What each symbol does to the elements:
ke: q662->q590, q417->q535, q130->q197, q14->q62, q430->q795, q486->q750, q795->q647, q588->q643, q914->q521, q851->q70, q969->q632, q131->q300, q74->q586, q492->q647, q781->q572, q1->q316, q647->q246, q86->q694, q572->q535, q365->q62, q643->q601, q145->q93, q196->q365, q39->q851, q401->q613, q316->q713, q429->q588, q79->q417, q651->q914, q601->q17, q363->q386, q372->q492, q632->q365, q197->q309, q613->q750, q335->q851, q300->q86, q750->q747, q142->q441, q166->q632, q713->q1, q93->q430, q173->q781, q309->q713, q102->q130, q747->q429, q255->q372, q77->q441, q101->q586, q386->q1, q418->q71, q70->q418, q694->q86, q17->q14, q441->q429, q71->q429, q590->q255, q521->q173, q535->q163, q821->q486, q987->q647, q586->q196, q163->q86, q62->q893, q114->q969, q893->q101, q246->q86
ru: q662->q309, q417->q166, q130->q62, q14->q429, q430->q145, q486->q300, q795->q93, q588->q747, q914->q492, q851->q246, q969->q196, q131->q335, q74->q79, q492->q255, q781->q521, q1->q363, q647->q430, q86->q535, q572->q173, q365->q142, q643->q429, q145->q86, q196->q101, q39->q647, q401->q14, q316->q173, q429->q750, q79->q386, q651->q372, q601->q588, q363->q417, q372->q492, q632->q114, q197->q102, q613->q77, q335->q418, q300->q987, q750->q821, q142->q401, q166->q662, q713->q197, q93->q694, q173->q914, q309->q130, q102->q969, q747->q486, q255->q1, q77->q17, q101->q102, q386->q74, q418->q851, q70->q335, q694->q163, q17->q643, q441->q613, q71->q70, q590->q713, q521->q651, q535->q70, q821->q131, q987->q535, q586->q893, q163->q572, q62->q441, q114->q632, q893->q365, q246->q795

Rows of some elements; one shown again gets a slightly different row:
q79 -> [ 104    1 -102  153   14  107 -264   29 -115 -146 -150  102  114 -202   73  -45   53 -171 -123 -181  -52 -228 -156   41  -23   48  249   70  141  104  -60   76  126  -90   85  -64   76 -123  -29  155   65  -64   68 -140  -63  -78 -257  -44   28   14  -42  -98  -30   64 -103   51   77  187   -4   -4  -11  128   10  -91  -57  259  -93   82  -37 -187  -58 -140    1  -59 -120  134  -23  189  -36  -87 -128   14  -84  102   38  -14  125   56 -110  120 -175  276  296   97]
q987 -> [ -31  -65  -58  225 -129  -47   98  -15   45  -19  143  -23 -155   11 -294   77   95 -176  296  -42   70  -48   -4   78 -134   42  113  -30  181 -101  152  137   55  105 -182   62 -177   90 -116   73  -22  -31   54  -33  -19  161 -198  -27   91  -72 -155   84 -130  -38 -145 -141   67  -46  229   41   43  111  192  -64  -79  111  -41    3  -69 -163 -137  117   21  -45   61   66 -111  -48  -15   -6  113  -44   50  -33   -3 -156  -87  -19  178 -111  -14 -102 -187  -24]
q401 -> [-120   -3  193 -265  150  271   66 -149  163  116 -175  -52  154  -31  186   89  -66  -13 -205   57  -45  -61 -164  -49   55  -63 -161   83  -80  -79  -65 -106 -122   54  111  142   39   28 -114 -171  165   63  -82    6  196 -109   59   39   67   29   77    2   93   43  107  211  -74   42  -45 -179   74  -41 -103 -205  120  -25  -11   97  137   -2   27    9    7    0 -151   43   96  -41   92   74 -132 -110   67  -26   77  -70    0  145 -235   99 -147  -56  203  -24]
q429 -> [-124 -111   87   51    0  127   19   19   52 -114 -125   -4  136  207  117   70   58   83 -264   67   94   80  -93 -152   77 -175  -43   68 -152  204  -15  -94    0 -113  -13  120   97  -22   83 -213   70   -1  -37    0   89   -3  297   -5   95   64   48   78   34  111  -35    4 -277 -163  -60 -133  -86  -75 -195   -5  -15  -41   52   -6  104  134  -71  -64  138   55  -57   43  377   16  -47   59 -199  114  -94  -20   35   45  -30  148   11 -153    8  -36  106   -4]
q130 -> [  43  317  166 -287   11   91 -162  -96   46  119   91  -59    0  127  161  130  -57   97  -55  111  -56  -49    9   60  279 -132 -227  -84 -147  -28   92   43   60   61   29   48   15  109   49  -27   90   11   47  -72 -172 -158  -39   68 -141  -50  237  -25 -182   -6   22   31 -115  -15 -119  -59   89 -108    5   17  126 -106  106   68  110  213  162   28  -53 -160   23  -55  -13   61  126 -121   68   29   18  -16   69  133 -208   60  -93   46   72    5   87  -28]
q586 -> [ 103  135  107  -54   38   49 -194   55  -78  100 -102   56 -226    8   65  102 -152   87   49 -106 -158    0 -202  135  113   17   30 -147  -76   26 -144  -28  -56  -62   68  -53   54    8    0   48  -46  -43  194 -224  120  -88 -174   -7  -70  118  104  -37   15   65   90   60  -58   70 -171  -37   80  115  -25  152  209  -71   99   17   61   13   25  -34   34  -90   27   -4  126   34   76   37  -51    7   74  -88  109  101   -8    6  -45  214 -329  178  216   66]
q662 -> [ 149  262 -169 -264   61   31  -22 -181  -21 -123  151  -75  254   36    9  -65  -50  -94 -138   -2   31 -135  -25  -38  102  -14 -158  -93  -76  202   70   -1   93    1  -44 -225 -155    7 -100  109  188   22   26   85 -164  -98   96  -24  -25 -151  229   70   -2   77  -92   77  -58  -75 -107  -51  -55 -194   29  -65  -53 -193   30    3  112   29  -74 -131 -172 -159   -2 -107 -111   87  -29 -154   85  215 -166  274  149   -8  -63  113 -208 -191  140   87  -52  -56]
q418 -> [  46  -10  -56  -97  -29 -153   44  226  -43   95  241   12  -55   59   52  -50  -97    1  291  154   12  168   62  -91 -246   80  127 -276  -55 -192  -20 -132 -201   13   91   90   10   96  -61 -139 -238   49  -42  185  -42  -63  129   66   16  -74 -175   -3  -92  -75   22  -78   70    3  158 -189  -40   54   45  -58   74  117 -130   -1   78  -37  -91  -50    0  -15 -145  -73 -112  -63  -17 -131   70   37   43 -338    2  -33  110  -81   67   70   48  140 -123   36]
q795 -> [  47   28   24  102    0 -134  149  -33 -163  -60  -76    0 -261 -151 -121  -16   45 -169  161   92  106  -48  -34  -19  -55   13   17  -53  198  -70   74  -68   74  116 -165 -115    6   37 -170  167  -77  -93  -88   93   -5   27  -68  -65  178  -50 -170  111  -17 -119 -147  -48  185   70  165   67  -18  121  244 -177    8    1  151   10 -103  -93  -55   51   34   34   15   31  -30   83   13   71   64 -220   89 -168 -198  -80 -117  -22  239  -62  -52 -134 -417  -12]
q39 -> [ 157  118   40  138  110  -77  168  113  -71   23  263 -102 -107   82  -39  -34   12  -72  364   61   26   67  -70   67 -265   95    3 -245   79 -127  114 -140  -68   25  -42  -51  -92  -10 -111  -17 -177  -83  -76   87  -53  -53   -3  -43  -24   -9 -113  116   14  -86  -67  -33  171  126  114    3   -4   38  131 -165   11  107   20  -55   -5  -99 -113   16  -21  114  -39   27  -28  -71  -32  -53   57  -74   69 -251 -112 -144   32  -73  219    3  -54 -123 -382   67]
q163 -> [   6  -94  -68  -18 -146 -223  132   35   97  -27  163   92   -3  117  -94  111   78 -104   68  -87   43  -49   43  162  -36  -69  182   50  118 -110  -23  188   78   33 -123   78  -17   19  -35   84    8   53 -130  128 -153 -104 -203    5  -71   -1 -227  -71  -82  -55  -42 -177  165  124  178  302   72  115  198   32 -134   17  -93 -274 -122  -35  -14  189   35 -113   14  -24 -247 -104  150   87   27  -18   79   84   18   68  -56  -30   43  -35  152   35 -134   19]

From each start, follow one symbol. Which element do you reach?
Answer with the element's name.
[   6  -20  -33  117   29 -132  142   55  -54  -58  165  -17 -171   -7 -156 -102   18 -205  365  -13   50   60  106  -48  -77  -41   33 -127   84 -130  208  -26  -47   99 -142  -13   17  -52 -112   -4  -71  -81  -44   76  -38  -17  -66 -119   26  -92  -86  129   -8 -109  -81   13  125  -25  176   68  -76   31  246 -106   50  112   68  -59  -90    5  -74   63   98   44   18  -38 -176   -7  -34   52   48  -45   59 -110 -197 -154  -21 -136  186  -12  -38  -92 -432  -77]
ru q795
[ -41   -7  -64   42  -70 -133   73  -79  -13  -50   57   -6 -177  -20 -121  172  132 -122   52  -22   81  -48  -38  104   34 -125  226   19  178 -142  108   76   43  115  -80  125  -25    3 -118  119   96    0 -150  146  -78  -68 -132 -150   96  -36 -243   43   11 -162  -73  -18  109   40  195   93   87  145  261 -178  -55  118   81  -89 -119  -19  -32  143   72 -121  -22   64 -176  -58  126  228  100 -124   90   17 -102  -46 -177   19   97  -73  188    6 -198   29]
ru q163
[ -53   56   47 -280   48  169    0  -67  105   84  -82 -187   22  -39   58   96  -31  -75 -175    5  -74   33 -132  -29  117 -166 -121   11  -82 -135  -64  -59 -132   62   86  194   41  -19 -107 -161  160   -9   -3   11  141 -124  -49   64   47   60   37  -33  143    3   81   69  -55   36 -149 -170    3  -72  -90 -160  178   -6   25  110  134  -62   38  -98  -86  -52 -167  -66  137 -108   96   53  -89 -163  150    5   14  -41  -23   96  -66  176  -62  -49  183  -26]
ru q401
[ -78   66  212 -220  -46  246   -1  -12   93   47 -118 -211   61   15  135    4  -53  120 -351  -13  -89  -13 -115  -97  104 -146  -27   84  -94   82  -34  -91 -134  -16   63  102  178   12  -29 -167  211   22 -105  -69   77  -70  112  -51   23  -19   76   67   91  106  -31   73 -140  -26 -242  -99    1  -10 -219  -66  158   -9  -33  229   70  200  -32   58   79   13  -73  -32  222   54   95   93 -139   12   -1  -11  -61   26   -9  172 -105  158  -28   89  178   13]
ru q429
[  34  -14  -48  118   21 -167  111   99  -10  -24  206   -5 -223   -1  -90   -4  109 -152  300   16   78  -21   19   37 -161   32   69 -110  219  -66   60    9  -26   99 -113   -9   37  -46  -71   89  -65  -96  -68  201  -98    4  -79  -28  101    0 -123  112 -120 -122  -61   61  146  -47  170  -19   17   53  196 -198   18  187   65  -72  -60  -46 -119   -5   28    0   81   62 -156  -42  -46   90  242 -138   52 -181 -181    9 -102  -64  210   46   50 -130 -343  -20]
ru q795
[  80  340  -10 -278  -48   73  -98 -167   -1   17   73  -85  148  187  124    9  -31  148 -118   24   45  -92  -41  113  313 -130 -205  -61 -120   56   79   44   25   60   61  -28  -64  116   27  132  118    2  -11  108 -133 -130   76  -65  -78 -172  184  -18  -91    7  -53   30 -114  -74    5   19   21 -116   10   51   44 -139   30  -31   83  100   -6    9 -119 -160  -18 -118  -18   67   39 -215  125  170  -84   10  106    9 -324  -19  -99 -146   15   65  -71  -76]
ru q130
[ -32 -105  106  329   -9  -42    3  -88   27   84   90  102 -131  -65 -239  200   38 -276  199    3  -49   35   33  179   69   -9   52  116  113  -87  170  224   77  -11 -240   91  -99   76   33   13  -26  -23  182   31    7  173  -62  179   72  -19 -117   62  -26  -34 -137  -93  -26 -115  180  117   82   18  -74  -32  -60  215   16   58  -23 -120  -36   -1   82  -76  184  141   50   40  -26  -78  -64   16  -10  -43   79  -98   70 -113   90 -132  -28 -143    1  -99]
ru q987
[ -62  -88   78  278 -113 -220  -17 -144    3  109   93  119  -72  -61 -147  201   50 -108  236 -102   24  -46  -22  104   29   63   -4   86  102 -160  179  175   71  -36 -197   70 -111   88   70   57  -72  -98  172   69   33  160 -142  182  139  -72 -221   -2  -67   97  -27  -99 -126 -110  208   87   69   98   58  -27  -99   60   51   10  -53 -216  120   71   19  -66  129   12  117    7  -16 -121  -55   79  -91  -89   25 -123   52 -119   54 -265  103 -190  -84  -36]
ru q987
[-183 -162   58  181   17   -8    0  -50   37   25 -252   52  -22  116  -94  -37  -93  129 -172  -66    0    0   13  -30  145 -109  -77  239   40  219   39  -13  -13  -83 -147  144   30   46  102  -59   79   -1  110 -135  116  202  188  153  101   -5  -28   -8  -59    7  -75  -65 -342 -279   44  -65 -138   10 -249  161   -1  -20  -63   74   12  -38  -63  -77  164   45  101  103  309  146 -127  -79 -139   93 -131  -48  143  -69    7  -20   96 -160  -47 -135   95  -39]
ke q429
[ -35 -135 -106   60 -143 -185  107  155   37  116  185   69   66   35 -141   61  175 -263  200   54   72  -68   19  109 -150  -99  176  -31   81 -139   73   76   73   62  -52   49  -79   41 -131  131  -43  139 -182  189  -94  -78  -18 -122   62   12 -238 -154 -117 -170  -46 -207  117   34  160  148  105  102  209  -26 -153  106  -86 -237 -108  -64   65  120   64  -82  -19   99 -151  -36   51   16   70   59   30   26  -57  -13   36  -81   45   41  144   99 -128   34]
ke q163
[  31 -109  -54   65  -20 -136   63 -102    3  -57   45  -10  -79  -41 -106  122  109 -129  125   26  121   -8   22  107   51 -128  175   24  122 -146   75  125  117   71 -129  116  148  -27  -57  182   85  -14 -131   67 -116    7  -97  -82   54  -23 -169   32 -105 -215 -112  -66   79  -60  170  280  116  181  169 -175  -29  114   -5 -169 -163   54   72  148   44  -26   20  120 -153   71  120  102   43 -130  132  -43  -31    5 -110  -52  175  -70  105  -59 -241   -8]
ru q163
[ 102  284  119 -187  -20   67 -225   -1   68   21   39  -59  -53  153   64   81 -139  156  -38  -63  -45   56    2   86  220  -78 -122 -140 -160   58  -84  -56   45   78   26  -60   53   68    5  -16   81   45  158 -193 -126 -149  -57  -65 -148  -61  278  -86  -51   34   63  131 -115  -40 -180   24  142 -117    4  131   79 -337   79   -7  203  152   28 -135  -85 -149   46  -71   81   65   80  -53  -73  122   17   37  145   52  -81   17  -47  117 -223  178  127  -75]
ke q130
[-176   26   29 -287   63  253   73  -74   18   67 -112 -177   64  -49  211  104  -71   30 -196    6  -46  -11  -97  -46   29  -97  -79  -63 -163 -192  -30 -113 -130   66   98  153   82  -41  -71  -92   61  112   -6  -34  133  -91  -60   -7    2    9   59   12  191   32   48  124   -5   96 -235 -215   91  -42 -159  -98  184   42   17  117   90  100  -24  -33  -26  -13 -181  -55  116  -94   95   45 -169  -81   63   78   83  -31  -22  155  -74  236 -235   41   98  -30]
ru q401
[-142   55  113 -230   43  352  100 -104  137   58 -205 -231   28   54  187  111  -16  -88 -215  -36   39 -136 -142  -84   41  -86 -109  107  -88  -34   36 -103 -182  -57  146  116   73   74  -47 -185  176   32   19   -3  226 -111   87   48   84   65   35   25  179   32  135  153  -33   60 -171 -220   87 -115 -139 -112  140    4  -60  101  116  -42   26   61  -12  -48 -235  -70  218   -5   33   52  -62  -35  148   18   55   81  -84   93  -90  110  -68  -55  231  -28]
ke q429
[   7 -114 -214 -123   16    0   39   55  -41 -121  -68   43  190  105 -138  -95 -101    7 -258  -43  130    3   49 -118   19  113  114   70  -68  145  -52 -116   61  -39 -101 -302 -184   81 -151  -25  114  104  -49  119  -91  -68   71   14   44 -139   52  -24   36  -56  -23  157  -57  -80 -125   62 -102  -85   18  -64   -3 -102   82   15  144  -71   38 -189 -112   40  -27 -129   68 -137 -101  -36  -76   39 -102  395  128  -66  130  172 -176  -81   27  131  -88   88]
ru q662
[  41  -32 -256 -160   20  -17   49  -23   38  -86   41  -18  354   15  -49 -146 -169 -135 -225  -57   86   54   44  -79    3   72  -12   63   -4  123 -147 -159   81 -103 -102 -208 -114   -7  -82   13   90  101   73   -3 -175   -3   30  -30   17   28   32  -61   30 -124  -61  260   32    3   23   26 -123  -64   89  -19  -12 -131   -9   10  219  -15   91 -151  -94    6  -62 -149   49  -96  -71    3  -67   44 -218  377  241  -91   55  127 -211  -99   14  145   -9   56]
ru q662
[ -53  -57  -93   93 -116 -105   48  -63   39  -29   84   36 -119   29 -177  103  150 -194  153  -51  119  -42   96   64  -22  -71  193   73  179 -208   76   85  147  146 -169  112   41   -4  -58  157   65  -63  -86  149  -92  -18 -120  -57   46   31 -217  -41  -54  -48  -40  -83  208  -79  215  164   78  167  260  -82  -81   81   47 -163  -84   25  -25  186   72  -78  -29   95 -192   53   43  121   91 -140  129  -30  -60  -26  -70    2   88  -20  -49  -39 -288   43]
ru q163
[  52  301   -1 -343   -5   85 -106 -204   31  -30   60  -86  120  101  131   63  -45   27 -182  -14  -14  -83   28   76  299 -128 -201  -27  -20  -16  110   94   92   77   85  -90   59   88   32  109  114   72   62   57 -166  -61   80  -94 -135 -145  196  -28  -81   31  -10  -99  -93  -22 -138   47   97 -116  108  -79   24 -192    3  -37   23  157   -4  -45  -49 -177  -61  -56  -83   65  118 -136   10  165  -53   30   63  -13 -165   51  -10  -70   65  -24   60    7]
ru q130
[  20   -3  -18  -30  -69  -96  212  277    1   -7  268  -11  157  229  153  -60  -48   45  199  183   32  169    4 -113 -352   15   37 -142 -171 -117  -21 -140 -128  -41  148   85   60  116    8 -186 -198   81  -12  160  -73  -69  143    2  -86 -142  -44   -4  -73  -43  -93   39  -97  103  105  -81  -25   40  -11 -143   64   18 -244  -84   21  -54 -131 -112  150   54  -46  -58   43 -152 -105 -162   23  161  -21 -281   55   30  103  -47   57   76   62  104  -62   60]
ke q429
[ 100  -55   32  205   25 -158  147   75   59  -24  107  -53 -185  -26 -123   -8   49  -21  342    5  -19   14   31   62 -138   38   47 -141  139 -159   83   -6   66  120  -60   45  -57  -54 -153   80 -193   23 -104  138  -56  -26  -23  -62  147   92 -225  152 -141 -169 -110   14  134  112  196   41   71  133  249 -130    2  195   49  -71  -62  -20 -106   68   26   40  -38  -21 -226    6   56  -13   21 -168   51  -73  -85   75   -3  -27  205  -44    5  -60 -284  -71]
ru q795
[  81  298   66 -287 -124   26 -192  -37   52   54   88   94 -157  189   94  147 -126  306   14  -49 -121   66  -53   -1  272 -148 -140  -61 -197   48  -62 -106  -29  -14   51  -74  -16   69    0  -23   10   30  172 -206 -185    7   42  -54 -216  -58  263   56 -142  111   28   27  -29    5  -82  -79   58  -35   -2  155  146 -256   88   51  108   80  135  -31 -110 -122  -44  -70   31   -4  101  -29  -36   65  -90   29   33   34   21  -32  -72  110  -71  242   60  -20]
ke q130
[ -81 -156 -198   65  -78 -155   49  -19  -65   21  121   96  203   17  -67   63   52 -199   80  -28   85  -19  100  129 -123  -21  157  -69   78 -164  -34   93   74  150  -10  181 -126   46  -62  123  -25   17  -94   98 -158  -48 -109    5   77   70 -241  -57  -57  -51  -87 -179  209   70  133  244  165  152  191  -65  -77   60 -113 -124  -43 -100   25  220   84  -87   12   -1 -155 -163  -44  100   60   17  108   60   -1  -27  -23 -111   73  -72  202   66  -79   40]
ke q163
[ 126 -101  -29   96  -45 -143  116  -37  -11  -86  170  -50 -255   13  -82  -43   95 -217  310  118   75   13   99  -20 -159   -6  145 -148  150 -157   98   60  -10   72 -152   -9 -135 -145 -123   34 -228  -35  -25   44   11   10  -97  -41   42  -37 -174   94  -37 -195  -21  -11  135  127  172   26   19  138  232 -210  -35  126   57  -54 -144   -3  -90   51   -5  -27   23   55 -150  104  -68   46  156  -84   66 -155 -121 -102  -98  -66  219  -11   -9 -140 -344   -7]
ru q795
